[[139 129 129 130 131 131 149 109 132 153 114 127 101 112 138 113]
 [141 121 144 138 132 143 136 127 121 133 133 116 128 129 137 115]
 [140 112 147 142 127 145 116 126 123 136 147 103 131 151 144 126]
 [138 126 130 129 123 131 137 112 137 144 127 126 112 123 130 118]
 [128 128 118 109 122 113 131 127 140 118 116 146 122 111 117 132]
 [112 133 114 122 123 116 111 135 131 117 131 134 137 137 119 144]]
->
[[141 121 144 138 132 143 136 127 121 133 133 116 128 129 137 115]
 [138 126 130 129 123 131 137 112 137 144 127 126 112 123 130 118]
 [112 133 114 122 123 116 111 135 131 117 131 134 137 137 119 144]]

[[116 127 130 120 128 136]
 [146 126 126 133 126 125]
 [127 114 120 125 122 134]
 [105 121 124 117 121 134]
 [151 129 132 127 132 125]
 [116 119 124 116 128 128]
 [133 122 122 135 120 129]
 [131 127 127 129 125 133]
 [108 124 129 109 131 132]
 [125 130 131 122 127 135]
 [128 126 127 125 131 124]
 [141 138 135 137 138 125]]
->
[[146 126 126 133 126 125]
 [105 121 124 117 121 134]
 [116 119 124 116 128 128]
 [131 127 127 129 125 133]
 [125 130 131 122 127 135]
 [141 138 135 137 138 125]]

[[124 124 125 121 122 126 125]
 [131 118 114 109 112 126 119]
 [133 140 120 138 132 133 130]
 [145 126 103 124 131 113 133]
 [132 124 121 131 138 110 134]]
->
[[131 118 114 109 112 126 119]
 [145 126 103 124 131 113 133]]

[[132 135 118 136 145 124]
 [102 106 137 118 127 121]
 [124 131 113 137 150 136]
 [131 133 117 135 140 124]
 [147 139 146 134 112 107]
 [136 150  98 145 157 149]
 [125 125 134 123 121 129]
 [142 134 136 130 127 114]
 [117 126 115 132 139 121]
 [129 136 119 133 144 125]]
->
[[102 106 137 118 127 121]
 [131 133 117 135 140 124]
 [136 150  98 145 157 149]
 [142 134 136 130 127 114]
 [129 136 119 133 144 125]]

[[154 123]
 [137 126]
 [152 129]]
->
[[137 126]]

[[144 143 138]
 [107 116 125]
 [149 156 131]]
->
[[107 116 125]]

[[133 127 119 114 143 139 147 103 142 145 151]
 [127 130 119 129 143 129 123 136 123 118 127]
 [134 137 125 137 130 133 127 134 123 129 121]
 [137 141 128 140 128 139 129 138 129 122 115]
 [137 139 126 141 130 138 131 135 127 123 117]
 [115 120 133 122 114 113 115 130 120 122 125]
 [125 123 145 128 104 125 128 122 130 134 128]]
->
[[127 130 119 129 143 129 123 136 123 118 127]
 [137 141 128 140 128 139 129 138 129 122 115]
 [115 120 133 122 114 113 115 130 120 122 125]]

[[130 128 131 129 134 129 129 124]
 [115 119 141 144 120 142 108 114]
 [131 141 110 112 139 115 140 144]
 [114 113 139 146 124 151 108 113]
 [122 148 119 125 152 130 136 106]
 [125 135 123 122 142 131 130 123]
 [124 124 133 137 128 134 120 127]
 [142 107 135 139 109 131 116 152]
 [133 121 133 134 119 129 124 137]
 [123 131 123 124 131 122 130 129]]
->
[[115 119 141 144 120 142 108 114]
 [114 113 139 146 124 151 108 113]
 [125 135 123 122 142 131 130 123]
 [142 107 135 139 109 131 116 152]
 [123 131 123 124 131 122 130 129]]
